How the points are linked:
lusu: ε>sepa, θ>tusi, λ>naru, τ>dela, α>zuse, κ>kope
dinu: ε>tusi, θ>roro, λ>zuse, τ>tizi, α>., κ>vuka
bafe: ε>., θ>rude, λ>pate, τ>., α>mabe, κ>kena
tole: ε>pegu, θ>pupo, λ>rebi, τ>vada, α>seso, κ>mono
mupo: ε>butu, θ>sedi, λ>negu, τ>vege, α>guto, κ>zele
zise: ε>vopi, θ>kige, λ>maze, τ>toti, α>kivi, κ>.
popo: ε>mono, θ>bigo, λ>vuzi, τ>seso, α>nove, κ>fegi
zugu: ε>., θ>fugo, λ>piga, τ>vado, α>lusa, κ>.
mabe: ε>bafe, θ>gavu, λ>niko, τ>., α>desi, κ>vege
domi: ε>pere, θ>gafe, λ>fegi, τ>bigo, α>tati, κ>.
pibo: ε>kige, θ>fegi, λ>kivi, τ>vuzi, α>tebi, κ>.
sedi: ε>fuzi, θ>toti, λ>mupo, τ>taro, α>reli, κ>maze
sape: ε>gido, θ>bobe, λ>fosi, τ>tevo, α>niso, κ>.
toge: ε>., θ>gira, λ>kena, τ>rude, α>taro, κ>fuzi
pevu: ε>mozo, θ>mire, λ>tizi, τ>., α>., κ>roro
bobe: ε>kivi, θ>tebi, λ>sape, τ>kope, α>kozo, κ>.
niso: ε>sape, θ>kozo, λ>fami, τ>dudu, α>., κ>.
fosi: ε>gafe, θ>sape, λ>tati, τ>pelu, α>fami, κ>.
loka: ε>duke, θ>dela, λ>lelu, τ>., α>gulo, κ>naru
tebi: ε>pibo, θ>zabu, λ>bobe, τ>venu, α>fata, κ>.
zele: ε>nuba, θ>maze, λ>pere, τ>mupo, α>gafe, κ>.
roro: ε>loku, θ>bilo, λ>dinu, τ>pevu, α>., κ>ziro
ligu: ε>., θ>vopi, λ>nuba, τ>fuzi, α>maze, κ>.
toti: ε>tove, θ>kufa, λ>sedi, τ>tadu, α>pazo, κ>zise
kena: ε>., θ>toge, λ>dozo, τ>bafe, α>vege, κ>butu
tatu: ε>., θ>like, λ>kepo, τ>., α>doma, κ>lemo
kufa: ε>delu, θ>mono, λ>toti, τ>rebi, α>vuzi, κ>kige
lusa: ε>zugu, θ>pere, λ>kige, τ>mono, α>fegi, κ>.
keko: ε>pelu, θ>dudu, λ>kalu, τ>tuzo, α>., κ>fami
dudu: ε>tevo, θ>novo, λ>keko, τ>gove, α>., κ>niso
kope: ε>pazo, θ>venu, λ>tevo, τ>lusu, α>novo, κ>bobe
lade: ε>kepo, θ>doma, λ>gavu, τ>., α>vule, κ>tadu
sopa: ε>kuli, θ>zefi, λ>loku, τ>moro, α>bilo, κ>mino
godu: ε>vege, θ>veda, λ>kuli, τ>desi, α>zefi, κ>guto
gulo: ε>loka, θ>dolo, λ>bubu, τ>., α>., κ>gove
mono: ε>vado, θ>negu, λ>kufa, τ>tole, α>popo, κ>lusa
vuto: ε>zabu, θ>pime, λ>fata, τ>ziro, α>., κ>.
venu: ε>vuzi, θ>nove, λ>kope, τ>tusi, α>vuka, κ>tebi
tadu: ε>gira, θ>rebi, λ>taro, τ>lade, α>sepa, κ>toti
vuzi: ε>kufa, θ>popo, λ>pazo, τ>medi, α>venu, κ>pibo
taro: ε>toge, θ>tadu, λ>vege, τ>gavu, α>veda, κ>sedi
veda: ε>taro, θ>sepa, λ>godu, τ>duke, α>naru, κ>reli
gira: ε>., θ>lemo, λ>toge, τ>kepo, α>tadu, κ>tove
butu: ε>., θ>fuzi, λ>fisu, τ>kena, α>mupo, κ>nuba
fuzi: ε>., θ>tove, λ>butu, τ>toge, α>sedi, κ>ligu
niko: ε>pate, θ>mabe, λ>vada, τ>., α>bemo, κ>pupo
dela: ε>vule, θ>tifo, λ>loka, τ>., α>dolo, κ>lusu
lelu: ε>desi, θ>loka, λ>moro, τ>., α>bubu, κ>zefi
bigo: ε>negu, θ>guto, λ>popo, τ>kuli, α>mino, κ>domi
pupo: ε>dozo, θ>vege, λ>tole, τ>niko, α>kuli, κ>negu
piga: ε>., θ>zugu, λ>vopi, τ>delu, α>kige, κ>.
zefi: ε>godu, θ>naru, λ>sopa, τ>lelu, α>tuzo, κ>pelu
fugo: ε>., θ>nuba, λ>zugu, τ>fisu, α>pere, κ>.
dolo: ε>dela, θ>tizi, λ>gulo, τ>., α>., κ>zuse
kige: ε>piga, θ>lusa, λ>zise, τ>kufa, α>pibo, κ>.
fegi: ε>lusa, θ>domi, λ>pibo, τ>popo, α>zabu, κ>.
seso: ε>tole, θ>kuli, λ>medi, τ>gaki, α>loku, κ>popo
pazo: ε>toti, θ>vuzi, λ>reli, τ>sepa, α>kope, κ>kivi
tifo: ε>gofa, θ>mozo, λ>dela, τ>., α>tizi, κ>tusi
duke: ε>gavu, θ>vule, λ>desi, τ>., α>loka, κ>veda
rebi: ε>lemo, θ>tole, λ>tadu, τ>doma, α>medi, κ>kufa
novo: ε>kope, θ>vuka, λ>dudu, τ>zuse, α>., κ>kozo
fami: ε>fosi, θ>niso, λ>pime, τ>keko, α>., κ>.
tati: ε>domi, θ>fosi, λ>zabu, τ>mino, α>pime, κ>.
gafe: ε>zele, θ>gido, λ>domi, τ>guto, α>fosi, κ>.
pere: ε>fugo, θ>zele, λ>lusa, τ>negu, α>domi, κ>.
kalu: ε>mino, θ>keko, λ>ziro, τ>bilo, α>., κ>pime
kozo: ε>bobe, θ>fata, λ>niso, τ>novo, α>., κ>.
kivi: ε>zise, θ>pibo, λ>gido, τ>pazo, α>bobe, κ>.
gove: ε>naru, θ>zuse, λ>tuzo, τ>gulo, α>., κ>dudu
gavu: ε>rude, θ>lade, λ>mabe, τ>., α>duke, κ>taro
vuka: ε>venu, θ>ziro, λ>novo, τ>dinu, α>., κ>fata
fata: ε>tebi, θ>vuto, λ>kozo, τ>vuka, α>., κ>.
moro: ε>bemo, θ>lelu, λ>mozo, τ>., α>mire, κ>sopa
naru: ε>veda, θ>lusu, λ>zefi, τ>loka, α>gove, κ>tevo
tizi: ε>tifo, θ>pevu, λ>dolo, τ>., α>., κ>dinu
negu: ε>fisu, θ>mupo, λ>mono, τ>pupo, α>bigo, κ>pere
pelu: ε>guto, θ>tevo, λ>mino, τ>zefi, α>keko, κ>fosi
pime: ε>tati, θ>fami, λ>vuto, τ>kalu, α>., κ>.
mire: ε>moro, θ>bubu, λ>pevu, τ>., α>., κ>bilo
like: ε>., θ>pate, λ>tatu, τ>., α>vada, κ>pegu
desi: ε>mabe, θ>duke, λ>bemo, τ>., α>lelu, κ>godu
loku: ε>seso, θ>sopa, λ>tusi, τ>mozo, α>roro, κ>nove
lemo: ε>., θ>pegu, λ>gira, τ>tatu, α>rebi, κ>delu
gaki: ε>vada, θ>bemo, λ>gofa, τ>., α>mozo, κ>seso
tove: ε>., θ>delu, λ>fuzi, τ>gira, α>toti, κ>vopi
tevo: ε>reli, θ>kope, λ>pelu, τ>naru, α>dudu, κ>sape
vopi: ε>., θ>piga, λ>ligu, τ>tove, α>zise, κ>.
fisu: ε>., θ>butu, λ>vado, τ>dozo, α>negu, κ>fugo
medi: ε>rebi, θ>seso, λ>sepa, τ>gofa, α>tusi, κ>vuzi
delu: ε>., θ>vado, λ>tove, τ>lemo, α>kufa, κ>piga
vule: ε>lade, θ>gofa, λ>duke, τ>., α>dela, κ>sepa
mino: ε>bigo, θ>pelu, λ>nove, τ>sopa, α>kalu, κ>tati
dozo: ε>., θ>kena, λ>pegu, τ>pate, α>pupo, κ>fisu
bilo: ε>sopa, θ>tuzo, λ>roro, τ>mire, α>., κ>kalu
vado: ε>., θ>fisu, λ>delu, τ>pegu, α>mono, κ>zugu
reli: ε>sedi, θ>pazo, λ>guto, τ>veda, α>tevo, κ>gido
nuba: ε>., θ>ligu, λ>fugo, τ>butu, α>zele, κ>.
zuse: ε>lusu, θ>dinu, λ>gove, τ>dolo, α>., κ>novo
nove: ε>popo, θ>mino, λ>venu, τ>loku, α>ziro, κ>zabu
rude: ε>., θ>kepo, λ>bafe, τ>., α>gavu, κ>toge
guto: ε>mupo, θ>reli, λ>bigo, τ>godu, α>pelu, κ>gafe
vege: ε>kena, θ>taro, λ>pupo, τ>mabe, α>godu, κ>mupo
doma: ε>tatu, θ>vada, λ>lade, τ>., α>gofa, κ>rebi
vada: ε>like, θ>niko, λ>doma, τ>., α>gaki, κ>tole
bemo: ε>niko, θ>desi, λ>gaki, τ>., α>moro, κ>kuli
pegu: ε>., θ>dozo, λ>lemo, τ>like, α>tole, κ>vado
ziro: ε>nove, θ>kalu, λ>vuka, τ>roro, α>., κ>vuto
kuli: ε>pupo, θ>godu, λ>seso, τ>bemo, α>sopa, κ>bigo
tusi: ε>medi, θ>loku, λ>lusu, τ>tifo, α>dinu, κ>venu
pate: ε>., θ>bafe, λ>like, τ>., α>niko, κ>dozo
sepa: ε>tadu, θ>medi, λ>veda, τ>vule, α>lusu, κ>pazo
maze: ε>ligu, θ>zise, λ>zele, τ>sedi, α>gido, κ>.
kepo: ε>., θ>tatu, λ>rude, τ>., α>lade, κ>gira
zabu: ε>fegi, θ>tati, λ>tebi, τ>nove, α>vuto, κ>.
bubu: ε>lelu, θ>gulo, λ>mire, τ>., α>., κ>tuzo
tuzo: ε>zefi, θ>gove, λ>bilo, τ>bubu, α>., κ>keko
gido: ε>maze, θ>kivi, λ>gafe, τ>reli, α>sape, κ>.
gofa: ε>doma, θ>gaki, λ>vule, τ>., α>tifo, κ>medi
mozo: ε>gaki, θ>moro, λ>tifo, τ>., α>pevu, κ>loku

In the rows, 47 means zero.

The rows follow the links: the fewer symbols apart two points are, the more alike their rows tend to be.

Each row is also shifted at random along 7 hidden directions that mean nothing.

Rows with their points:
[ 63  56  37  29  40  29  47  44  53  40  40  49  63  52  45  50  45  48  44  26  45  64  41  39  39  44  59  37  40  46  47  62  50  40  52  41  49  62  53  57  52]
point: keko
[ 43  58  36  63  40  35  53  52  51  52  21  43  44  59  41  56  58  50  46  36  48  43  38  61  39  58  56  46  39  63  53  38  54  44  53  35  41  61  50  52  41]
point: gove
[ 41  44  56  54  54  53  53  54  43  54  45  56  44  37  45  48  48  35  53  66  46  58  37  43  48  42  41  54  43  54  51  30  51  42  38  53  46  44  43  47  55]
point: kufa
[  6  47  44  58  44  43  39  47  48  49  35  50  29  60  32  51  47  53  53  47  41  51  45  48  56  46  39  46  34  48  54  56  36  60  52  42  35  49  46  47  40]
point: dolo
[ 63  54  50  27  39  59  42  32  46  50  55  51  55  38  32  39  41  49  43  44  43  37  49  56  55  49  40  41  54  55  55  33  58  43  52  49  61  53  45  50  47]
point: nove
[ 65  49  31  34  40  37  46  42  54  45  50  54  51  40  32  52  37  45  46  37  43  45  50  56  42  44  44  36  53  41  50  63  54  38  46  32  42  54  45  50  32]
point: vuto
[ 29  52  47  53  59  50  53  53  44  44  59  48  40  38  64  41  53  48  52  41  57  41  55  45  48  53  48  52  55  42  37  41  46  46  48  49  45  45  45  43  47]
point: sedi
[ 63  56  50  33  47  57  50  45  48  47  50  59  50  35  43  41  45  40  51  47  46  55  39  46  44  39  42  44  44  54  55  31  55  37  48  53  52  56  49  58  54]
point: tebi
[ 51  40  43  54  50  48  54  51  44  51  44  37  43  56  54  37  55  46  53  57  50  38  42  46  49  45  53  39  36  51  55  55  38  61  44  43  55  43  48  50  59]
point: lade
[ 48  53  39  34  42  41  50  39  45  48  39  40  56  57  45  34  51  52  40  37  47  46  40  45  50  45  56  31  31  55  56  54  42  60  58  40  62  60  54  55  58]
point: gulo
[ 34  41  35  58  49  44  47  55  47  48  47  34  58  57  59  46  47  50  47  48  39  20  53  70  43  47  56  33  51  47  41  66  45  54  43  36  60  45  54  50  47]
point: bafe
[ 37  53  50  55  58  52  56  51  39  45  54  44  45  39  64  42  48  47  50  49  57  38  56  57  45  53  48  50  60  49  34  37  51  47  45  52  52  49  47  46  46]
point: fuzi
[ 45  47  51  38  48  40  56  45  39  55  33  37  51  59  54  35  51  54  34  51  61  64  45  43  47  52  56  43  45  57  46  44  45  53  54  54  54  55  50  49  53]
point: duke
[ 81  55  45  49  46  52  48  50  52  35  56  40  66  43  65  51  55  48  49  33  43  36  53  52  28  47  63  43  49  47  45  41  53  41  51  46  58  53  59  56  57]
point: guto
[ 57  40  46  45  52  55  63  58  49  48  42  42  46  50  64  44  51  34  55  58  32  58  40  40  14  28  56  39  31  48  56  67  35  58  35  43  50  49  56  57  46]
point: tadu
[ 44  55  48  61  47  66  44  49  60  35  48  47  38  45  57  51  60  44  58  27  41  40  53  36  22  42  56  56  36  46  52  38  38  52  47  43  34  46  55  49  45]
point: tevo
[ 39  52  34  58  47  17  40  50  55  44  38  55  44  51  33  71  46  47  50  35  53  50  38  43  68  60  44  50  49  40  44  56  55  30  46  34  29  52  33  38  35]
point: pime
[ 30  52  53  52  51  48  55  52  50  48  35  41  46  56  59  43  56  48  45  44  49  58  44  37  31  46  57  55  37  53  46  44  39  55  51  48  42  49  54  45  48]
point: veda
[ 53  56  33  49  50  37  53  49  50  43  41  53  35  43  46  49  56  44  59  41  58  44  36  41  55  49  42  41  35  51  57  42  49  49  47  37  46  56  41  55  51]
point: kope
[ 47  57  38  37  47  48  50  47  47  42  49  59  36  36  45  48  41  45  55  42  47  54  52  54  41  44  38  44  49  48  47  48  53  46  46  45  42  58  45  54  37]
point: bobe
[ 43  47  45  52  57  39  59  54  46  51  45  39  54  51  63  39  55  43  48  52  53  39  41  46  47  49  59  43  45  50  44  50  45  49  46  46  57  48  50  43  59]
point: toge
[ 23  51  47  42  53  48  42  47  45  44  56  64  43  33  40  46  42  40  59  49  40  50  41  41  56  39  36  42  44  45  51  47  49  44  42  48  44  47  43  52  48]
point: pibo
[ 37  51  51  55  56  52  52  55  46  41  59  49  42  36  64  49  49  42  53  44  53  46  57  46  39  47  48  55  54  41  36  44  48  43  42  52  40  43  46  45  41]
point: ligu
[ 62  29  31  42  55  35  51  47  51  44  70  46  54  37  52  44  40  35  53  54  45  27  47  43  54  40  50  33  50  25  47  80  43  44  35  31  48  33  39  43  44]
point: vado
[ 33  40  51  51  42  41  41  49  47  57  31  39  47  65  39  57  42  55  36  57  40  62  48  53  44  47  48  55  53  49  42  61  46  46  48  53  41  47  49  39  35]
point: bemo
[ 50  38  58  62  33  65  41  42  48  56  40  44  39  56  33  50  52  54  39  53  40  42  56  57  36  52  45  60  51  50  52  34  45  51  50  52  35  39  51  40  35]
point: mozo
[ 57  54  40  46  40  40  45  40  55  51  35  55  49  48  26  57  45  49  44  42  45  45  40  59  53  56  46  44  50  51  52  41  60  37  50  39  43  56  41  46  36]
point: ziro
[ 36  52  46  65  59  45  56  59  42  48  45  57  36  38  55  55  53  43  59  53  59  43  44  53  53  57  40  56  55  54  40  28  57  38  41  50  41  45  38  41  44]
point: vopi
[ 23  51  55  51  40  46  40  47  44  52  32  42  51  65  40  47  48  59  34  47  44  58  50  54  48  49  50  55  47  55  43  44  46  50  58  53  46  51  55  47  47]
point: lelu
[ 64  42  40  33  43  32  65  49  40  57  27  39  49  60  48  41  43  46  38  58  49  69  41  51  34  40  51  37  39  56  51  64  44  56  46  42  51  57  50  54  42]
point: vule
[ 46  53  45  47  42  41  45  45  47  50  41  60  38  43  29  50  47  47  51  44  49  53  39  44  56  51  40  48  40  49  57  35  53  43  51  44  38  53  43  52  48]
point: vuka
[ 29  48  65  50  46  52  54  45  33  59  43  44  37  55  55  35  47  59  30  55  67  63  64  48  49  61  43  65  59  54  34  29  47  54  53  66  43  43  48  41  41]
point: gavu
[ 68  37  50  52  41  57  49  41  54  52  45  44  56  49  37  47  53  45  43  56  38  29  41  54  44  47  52  46  45  50  58  42  47  45  46  45  56  39  52  41  49]
point: seso
[ 32  54  50  26  44  39  33  38  48  44  43  54  48  51  31  53  36  55  42  38  44  69  47  41  62  47  40  50  53  46  41  55  49  43  55  55  47  56  43  46  42]
point: kalu
[ 69  51  41  60  40  57  34  46  59  38  47  43  54  46  42  63  55  52  51  33  37  26  47  59  45  55  49  50  52  51  48  36  54  38  50  44  52  49  47  46  47]
point: mino
[ 62  50  49  57  39  36  37  41  53  46  37  46  48  58  37  57  58  56  41  41  57  45  34  42  69  59  49  55  44  53  51  36  49  43  57  47  47  51  41  42  53]
point: bilo
[ 32  57  38  68  39  48  49  47  45  54  29  44  34  54  45  52  52  59  38  36  54  38  63  75  33  64  46  55  54  57  41  32  58  50  50  41  33  57  51  47  27]
point: naru
[ 43  41  55  49  51  58  48  48  52  52  50  52  53  39  39  55  44  38  48  60  35  47  45  55  37  44  44  56  58  48  44  45  52  36  39  52  46  40  47  38  37]
point: mono

From each start, follow one symbol. Which point do you reach?
Answer with the point's name.
new walk
[ 56  30  40  49  45  39  50  47  44  53  53  43  41  53  47  39  45  41  47  61  48  46  49  38  49  38  48  37  37  32  56  74  31  60  39  36  40  32  48  47  47]
λ -> lade
new walk
[ 54  54  38  47  38  20  52  51  48  53  22  42  62  63  44  60  43  57  31  39  44  71  44  61  33  52  57  46  51  55  38  57  61  36  52  40  42  65  53  50  35]
ε -> godu
new walk
[ 42  52  45  75  57  32  49  64  56  42  40  53  52  47  58  72  56  37  57  45  46  56  35  34  38  48  55  58  46  40  41  48  49  30  38  44  33  46  45  39  49]
ε -> nuba
new walk
[ 61  53  41  47  42  52  32  40  49  33  70  45  48  41  56  45  49  58  50  21  53  24  69  44  57  56  49  44  48  31  46  49  44  51  54  43  47  42  49  51  50]
α -> keko
new walk
[ 46  40  56  54  44  35  53  53  45  61  30  48  47  62  36  47  52  41  44  64  46  68  22  30  49  43  49  49  28  56  57  49  39  50  46  48  45  45  49  46  59]
θ -> gaki
new walk
[ 39  39  47  49  42  59  38  37  47  55  48  42  49  53  36  39  46  53  41  55  41  25  52  61  55  51  43  41  51  47  54  47  45  58  49  44  55  40  48  44  45]
α -> mozo
new walk
[ 46  44  55  34  41  52  29  40  54  44  49  42  51  56  37  48  45  56  44  42  40  56  49  34  55  44  47  53  47  46  47  56  37  52  57  58  53  46  49  44  51]
τ -> moro
new walk
[ 50  54  42  53  46  49  42  44  55  43  49  58  48  37  33  57  47  45  50  42  41  33  42  57  54  53  43  46  55  51  51  35  61  34  48  42  46  53  38  45  41]
τ -> nove
new walk
[ 58  39  46  57  38  42  44  38  50  55  40  48  44  50  28  51  51  50  39  51  51  39  41  46  60  59  45  51  48  47  56  41  49  45  51  41  38  41  43  34  42]
θ -> sopa
new walk
[ 26  55  39  47  53  50  52  52  50  41  48  48  42  42  59  48  45  43  52  33  44  45  61  55  27  45  51  45  51  45  38  56  48  49  44  40  38  54  50  54  32]
α -> tevo
new walk
[ 14  49  50  52  59  42  39  57  50  40  51  49  57  49  60  55  49  41  53  44  37  52  44  37  50  42  54  48  46  40  37  56  40  43  45  49  48  45  54  45  56]
α -> guto
new walk
[ 51  50  42  51  38  60  38  38  47  41  54  47  27  47  43  40  52  54  52  38  54  33  60  46  52  50  40  46  35  43  60  44  38  63  51  42  41  43  45  54  45]
θ -> dinu
new walk
[ 75  55  44  36  46  47  43  41  52  39  57  49  57  37  45  48  45  54  48  35  51  41  48  53  58  54  47  48  61  49  43  37  62  38  54  51  59  55  43  51  50]
τ -> mino
new walk
[ 47  56  54  53  52  51  52  52  50  43  52  53  39  38  58  53  50  42  53  38  58  64  53  31  33  49  46  64  54  43  38  39  48  39  44  53  29  46  46  44  36]
α -> sape
